Below is a small trained network, with its code and all its weights. Each question gives an input and a target symbol and asks what happens when units are switched off, that is, made to give their printed mean instead of their output.

import numpy as np


def w(rows, s, z=0):
    codes = np.array(rows[::2]) - 128.0
    scale = np.full(codes.shape[1], s)
    scale[-1] = z or s
    return codes * scale


def f(y):
    return y / 2 * (1 + np.tanh(0.7978845608 * (y + 0.044715 * y**3)))


def softmax(a):
    e = np.exp(a - a.max(-1, keepdims=True))
    return e / e.sum(-1, keepdims=True)


def log_softmax(a):
    a = a - a.max(-1, keepdims=True)
    return a - np.log(np.exp(a).sum(-1, keepdims=True))


def net(x, mask):
    ids = ['ΔΦΩαβεζλμξπστ'.index(c) for c in x.split()]
    T = len(ids)
    res = E[ids] + P[:T]
    r = res
    for j in range(3):
        rows = slice(3 * j, 3 * j + 3)
        q, k, v = (r @ M[0][rows].T for M in (Q, K, V))
        z = softmax(np.where(np.tri(T) > 0, q @ k.T / 3**0.5, -1e9)) @ v
        o = O[0][rows]
        res = res + np.where(mask[j], z, o[:, -1]) @ o[:, :-1]
    y = f(res @ A[0][:, :-1].T + A[0][:, -1])
    res = res + np.where(mask[3:19], y, B[0][:, -1]) @ B[0][:, :-1]
    return log_softmax(res[-1] @ U[:, :-1].T + U[:, -1])


Q, K, V, O, A, B = {}, {}, {}, {}, {}, {}
E = w([
[187,115,160,89,101,99,112,159],'Δ',
[112,75,73,80,162,76,130,57],'Φ',
[170,168,112,144,135,239,85,151],'Ω',
[144,149,107,111,124,238,199,69],'α',
[100,60,45,124,70,105,69,58],'β',
[142,171,159,54,146,145,106,100],'ε',
[111,50,39,183,152,114,128,130],'ζ',
[144,54,156,130,177,169,163,161],'λ',
[57,71,196,176,82,105,92,82],'μ',
[91,232,130,99,188,123,248,101],'ξ',
[128,157,65,125,129,95,60,72],'π',
[172,159,131,173,211,21,94,128],'σ',
[169,121,93,186,222,90,149,151],'τ',
],0.016)
P = w([
[102,127,1,3,250,224,84,242],'0',
[246,127,153,205,93,85,53,93],'1',
[208,130,134,138,155,91,81,84],'2',
[208,113,126,136,191,102,114,90],'3',
[85,121,179,84,76,84,155,105],'4',
[187,140,166,182,130,98,129,119],'5',
[189,156,156,168,128,98,113,104],'6',
[208,112,145,183,155,129,158,121],'7',
[156,127,143,189,122,128,126,135],'8',
[150,137,154,147,127,93,134,115],'9',
[141,165,157,169,142,100,115,116],'10',
],0.0074)
Q[0] = w([
[92,144,212,82,32,230,181,180],'head 0',
[179,112,38,84,190,116,66,136],'head 0',
[110,169,155,73,104,139,153,216],'head 0',
[87,149,164,71,130,112,135,216],'head 1',
[193,145,1,154,133,48,120,75],'head 1',
[108,107,152,89,165,140,194,61],'head 1',
[106,147,88,159,161,82,3,150],'head 2',
[192,126,21,132,205,98,123,76],'head 2',
[180,59,1,103,230,57,65,107],'head 2',
],0.0076)
K[0] = w([
[190,109,175,172,62,121,160,76],'head 0',
[126,163,122,55,227,147,146,196],'head 0',
[161,166,204,199,109,98,143,123],'head 0',
[135,164,169,164,99,120,178,118],'head 1',
[113,94,94,29,175,159,136,189],'head 1',
[68,115,89,124,54,137,81,116],'head 1',
[120,88,120,117,193,131,109,197],'head 2',
[85,111,52,6,170,139,158,150],'head 2',
[67,114,62,22,166,152,69,208],'head 2',
],0.011)
V[0] = w([
[139,160,174,163,197,137,131,190],'head 0',
[179,83,100,151,47,211,208,236],'head 0',
[171,20,146,20,84,120,170,76],'head 0',
[144,87,160,183,103,51,83,162],'head 1',
[113,103,124,91,100,158,157,69],'head 1',
[70,105,153,149,18,152,100,50],'head 1',
[162,221,134,22,131,84,184,94],'head 2',
[106,108,53,64,15,109,2,95],'head 2',
[95,6,129,151,105,27,224,163],'head 2',
],0.008)
O[0] = w([
[124,19,147,93,70,139,146,214,120],'head 0',
[130,51,89,153,99,147,184,14,118],'head 0',
[157,210,88,133,193,46,175,110,118],'head 0',
[154,131,155,78,121,79,93,107,49],'head 1',
[136,181,118,154,93,121,157,127,124],'head 1',
[168,164,154,199,85,148,101,148,28],'head 1',
[38,136,101,185,153,107,116,218,119],'head 2',
[202,167,127,165,153,151,1,106,192],'head 2',
[78,115,149,56,226,124,151,86,1],'head 2',
],0.0091,0.0068)
A[0] = w([
[178,87,141,135,161,66,123,168,242],'neuron 0',
[47,145,53,197,145,55,157,102,72],'neuron 1',
[151,152,97,195,128,148,100,148,126],'neuron 2',
[119,159,3,180,118,151,133,76,242],'neuron 3',
[156,87,74,165,177,64,42,26,147],'neuron 4',
[144,90,167,119,46,117,86,230,148],'neuron 5',
[155,150,93,128,168,130,66,222,178],'neuron 6',
[169,64,95,49,118,144,68,93,214],'neuron 7',
[101,71,91,214,99,50,164,85,122],'neuron 8',
[119,94,109,97,131,149,185,72,91],'neuron 9',
[127,125,167,88,157,148,196,144,81],'neuron 10',
[63,112,92,115,119,132,238,113,11],'neuron 11',
[165,194,122,151,165,119,199,207,107],'neuron 12',
[177,196,199,138,72,126,153,125,255],'neuron 13',
[117,120,67,205,104,94,145,57,143],'neuron 14',
[58,134,17,183,159,24,169,120,200],'neuron 15',
],0.0068,0.0023)
B[0] = w([
[122,89,35,123,100,186,100,113,154],'neuron 0',
[157,120,153,193,155,235,111,20,166],'neuron 1',
[124,154,53,95,99,90,150,149,216],'neuron 2',
[134,126,178,127,164,52,188,149,246],'neuron 3',
[77,159,201,128,185,168,142,216,255],'neuron 4',
[46,60,116,137,114,139,184,123,186],'neuron 5',
[89,138,54,130,99,76,126,100,213],'neuron 6',
[123,129,151,149,197,159,132,129,206],'neuron 7',
[220,146,162,109,66,111,131,165,180],'neuron 8',
[154,128,124,54,108,125,153,160,162],'neuron 9',
[155,194,122,111,124,136,67,133,140],'neuron 10',
[127,202,84,96,133,161,104,199,181],'neuron 11',
[141,146,173,142,151,120,126,164,158],'neuron 12',
[81,104,151,174,54,220,203,66,182],'neuron 13',
[204,131,152,112,136,92,164,151,194],'neuron 14',
[157,97,136,137,131,151,52,3,190],'neuron 15',
],0.0071,0.011)
U = w([
[119,128,46,124,164,98,69,43,189],'Δ',
[168,129,161,146,55,45,163,210,135],'Φ',
[75,86,123,199,74,250,163,52,87],'Ω',
[142,123,21,158,30,103,5,47,109],'α',
[204,196,63,23,94,136,188,111,10],'β',
[146,109,93,16,66,142,34,159,88],'ε',
[73,114,208,128,192,167,239,124,245],'ζ',
[175,69,198,139,139,169,18,87,202],'λ',
[80,178,79,145,56,46,73,230,115],'μ',
[157,182,126,125,125,229,48,161,203],'ξ',
[116,211,164,135,157,76,164,230,179],'π',
[164,167,179,193,88,152,166,27,8],'σ',
[2,92,118,152,150,56,182,166,103],'τ',
],0.0054,0.0018)

Each question gives the input, a string of symbols that net reads in full, and the target symbol t.
The units are the heads (3 rows each of Q, K, V and O) and the neurons (one row each of A and B). Each row of codes is followed by its name. A weight is (code - 128) times the scale printed after its matrix; where a second scale follows, it is the last column's (O, A, B and U).
mask holds one flag per unit, heads first, then neurons. A switched-off unit (its flag False) gives its mean, the last column of its rows in O or B, instead of its output. The means were averaged over made-up inputs and are rounded, as every weight is.
A unit's drop is (log p(t) with every unit on - log p(t) with that unit switched off) / (log p(t) with every unit on - log p(t) with every unit switched off).
The circuit of an input: a set's keep is (log p(t) with only the set's units on - log p(t) with every unit switched off) / (log p(t) with every unit on - log p(t) with every unit switched off). Starting from the 12 units with the biggest drops (on a tie, the unit counted first), units are removed one at a time, each time the one whose removal leaves the highest keep (on an exact tie, the one counted first), for as long as the keep stays at least 0.8.
circuit, biggest first: the units of the circuit, biggest drop first
most important unit: the unit with the biggest drop
top k neurons: the k neurons with the biggest drops, biggest first
heads that matter: for each layer, one digit per head in row order, 1 if its drop is at least 0.15 and else 0, layers parted by /
input λ Φ β σ, target β: heads that matter	101
input β π σ ξ ε β α Ω Δ π ξ, target σ: heads that matter	010
input β Δ Ω Ω α β ε β ε Φ, target π: heads that matter	101
input β Φ τ, target π: most important unit	neuron 4
input α Ω π τ τ τ Ω β σ Ω β, target σ: top 2 neurons	(neuron 1; neuron 15)
input λ α σ ξ Φ Δ ξ π, target β: top 2 neurons	(neuron 9; neuron 11)
input ε β Ω ζ ε, target ξ: circuit, biggest first	(head 2; neuron 3)
input ε Ω β Ω π α, target σ: circuit, biggest first	(neuron 13; head 1; head 0)
input λ ε π Ω, target β: top 2 neurons	(neuron 4; neuron 9)
input β λ σ, target π: circuit, biggest first	(neuron 4; head 0)
input ζ π Ω ξ, target ξ: heads that matter	001
input Φ π β τ, target Δ: circuit, biggest first	(neuron 15; head 0; neuron 6; head 2)
input σ α Ω ξ Ω β Ω π, target τ: circuit, biggest first	(head 0; head 2; neuron 5)
input α Ω π α ε, target Ω: most important unit	neuron 13
input σ Ω β, target τ: circuit, biggest first	(head 0; neuron 5; head 2)
input Φ τ ζ β β, target Δ: top 2 neurons	(neuron 15; neuron 13)
input Ω λ β Δ π π Ω π α, target σ: circuit, biggest first	(head 1; neuron 13; head 0)
input λ Δ ε Ω β π μ, target σ: heads that matter	110
input Ω β Ω, target Ω: heads that matter	101
input β Ω π, target π: most important unit	neuron 4
input α Φ σ π, target σ: top 2 neurons	(neuron 1; neuron 15)
input Φ τ Ω τ Φ μ ε σ, target Δ: top 2 neurons	(neuron 15; neuron 6)
input ε ζ β β β Ω σ β, target α: top 2 neurons	(neuron 15; neuron 1)
